Here is a tiny trained network, its code and every weight. The questions are about switching its units off for an input and a class, where a switched-off unit gives its printed mean instead of its output.

import numpy as np


def w(rows, s, z=0):
    codes = np.array(rows[::2]) - 128.0
    scale = np.full(codes.shape[1], s)
    scale[-1] = z or s
    return codes * scale


def f(y):
    return y / 2 * (1 + np.tanh(0.7978845608 * (y + 0.044715 * y**3)))


def log_softmax(a):
    a = a - a.max(-1, keepdims=True)
    return a - np.log(np.exp(a).sum(-1, keepdims=True))


def net(x, mask):
    res = np.array(x, float).reshape(1, 7) / 4 @ E
    y = f(res @ A[0][:, :-1].T + A[0][:, -1])
    res = res + np.where(mask, y, B[0][:, -1]) @ B[0][:, :-1]
    return log_softmax(res[-1] @ U[:, :-1].T + U[:, -1])


A, B = {}, {}
E = w([
[128,128,127],'x0',
[67,65,32],'x1',
[129,127,126],'x2',
[127,129,128],'x3',
[31,145,174],'x4',
[137,2,173],'x5',
[130,128,126],'x6',
],0.0075)
A[0] = w([
[141,145,172,85],'N0',
[18,137,185,114],'N1',
[254,108,43,105],'N2',
[51,125,185,116],'N3',
[99,97,22,98],'N4',
[79,40,59,102],'N5',
[87,112,56,132],'N6',
[177,175,67,110],'N7',
[170,142,162,105],'N8',
[157,81,149,104],'N9',
[156,160,234,111],'N10',
[99,210,77,99],'N11',
[138,209,55,129],'N12',
[150,172,98,253],'N13',
[193,152,200,108],'N14',
[18,156,183,124],'N15',
[172,164,215,118],'N16',
[113,197,68,134],'N17',
[166,19,188,110],'N18',
[132,25,184,106],'N19',
[62,126,173,84],'N20',
[203,140,189,110],'N21',
],0.0097,0.014)
B[0] = w([
[114,210,114,122],'N0',
[203,122,45,146],'N1',
[189,146,67,158],'N2',
[193,120,104,138],'N3',
[43,217,93,146],'N4',
[91,210,136,152],'N5',
[58,180,166,150],'N6',
[172,149,126,142],'N7',
[104,160,96,129],'N8',
[141,152,134,130],'N9',
[25,166,57,152],'N10',
[156,183,157,146],'N11',
[165,156,183,163],'N12',
[116,20,150,251],'N13',
[64,157,79,147],'N14',
[255,93,87,151],'N15',
[35,144,106,153],'N16',
[127,155,186,159],'N17',
[155,200,163,162],'N18',
[168,225,179,154],'N19',
[156,198,94,125],'N20',
[96,141,89,146],'N21',
],0.0087,0.014)
U = w([
[29,178,57,56],'0',
[128,100,147,255],'1',
[172,194,239,42],'2',
[208,113,6,22],'3',
[112,86,143,206],'4',
[109,88,148,167],'5',
],0.013,0.0072)

Each question gives the input, the list of numbers given to net, and the class t.
The units are the neurons (one row each of A and B). Each row of codes is followed by its name. A weight is (code - 128) times the scale printed after its matrix; where a second scale follows, it is the last column's (A, B and U).
mask holds one flag per neuron, in row order. A switched-off neuron (its flag False) gives its mean, the last column of its row in B, instead of its output. The means were averaged over made-up inputs and are rounded, as every weight is.
A unit's drop is (log p(t) with every unit on - log p(t) with that unit switched off) / (log p(t) with every unit on - log p(t) with every unit switched off).
The circuit of an input: a set's keep is (log p(t) with only the set's units on - log p(t) with every unit switched off) / (log p(t) with every unit on - log p(t) with every unit switched off). Starting from the 12 units with the biggest drops (on a tie, the unit counted first), units are removed one at a time, each time the one whose removal leaves the highest keep (on an exact tie, the one counted first), for as long as the keep stays at least 0.8.
units of the circuit, in order: the units of the circuit, biggest drop first
unit that matters most: the unit with the biggest drop
k most important neurons: the k neurons with the biggest drops, biggest first
drop when u is switched off: that unit's drop, to one decimal
input [5,-1,-5,4,-1,-7,-1], class 2: unit that matters most : N12
input [-2,4,-2,-2,-8,-8,4], class 2: units of the circuit, in order : [N12; N17]
input [6,1,7,2,5,8,-1], class 2: units of the circuit, in order : [N19; N18]
input [7,-4,3,2,8,-3,-7], class 3: units of the circuit, in order : [N15; N1]
input [-8,8,-5,5,-8,6,1], class 0: units of the circuit, in order : [N4; N5]
input [3,-5,1,2,4,2,-2], class 0: 2 most important neurons : [N10; N16]
input [6,-8,3,-5,5,3,-7], class 0: units of the circuit, in order : [N10; N16]
input [-1,-1,-2,5,8,8,-5], class 2: 3 most important neurons : [N19; N18; N13]
input [-2,7,-7,-1,3,6,0], class 0: 2 most important neurons : [N5; N4]
input [1,-1,-7,6,-8,7,5], class 3: 4 most important neurons : [N2; N17; N12; N6]
input [0,3,1,7,7,-6,-3], class 1: 2 most important neurons : [N17; N2]
input [-6,5,8,-6,7,4,-7], class 3: units of the circuit, in order : [N1; N15]
input [-4,-1,5,5,-7,6,4], class 3: 2 most important neurons : [N2; N17]
input [8,8,4,-8,-5,2,-5], class 0: unit that matters most : N4
input [-4,-5,8,-1,0,-1,3], class 0: 4 most important neurons : [N10; N16; N14; N15]
input [-4,-4,-3,3,-7,-1,2], class 3: 2 most important neurons : [N2; N6]
input [3,1,3,2,7,-4,-5], class 3: 2 most important neurons : [N15; N1]
input [-4,-5,5,1,0,-7,-8], class 4: 3 most important neurons : [N13; N19; N18]
input [8,3,5,-5,0,8,5], class 2: 2 most important neurons : [N19; N18]
input [6,5,6,2,5,8,8], class 2: unit that matters most : N19
input [6,2,5,-5,7,-4,5], class 3: 2 most important neurons : [N15; N1]
input [-4,5,-4,-8,1,-6,7], class 1: drop when N16 is switched off : 0.1
input [-3,-2,1,3,3,8,4], class 2: drop when N19 is switched off : 0.4
input [6,-6,-4,0,6,2,-5], class 0: drop when N16 is switched off : 0.3
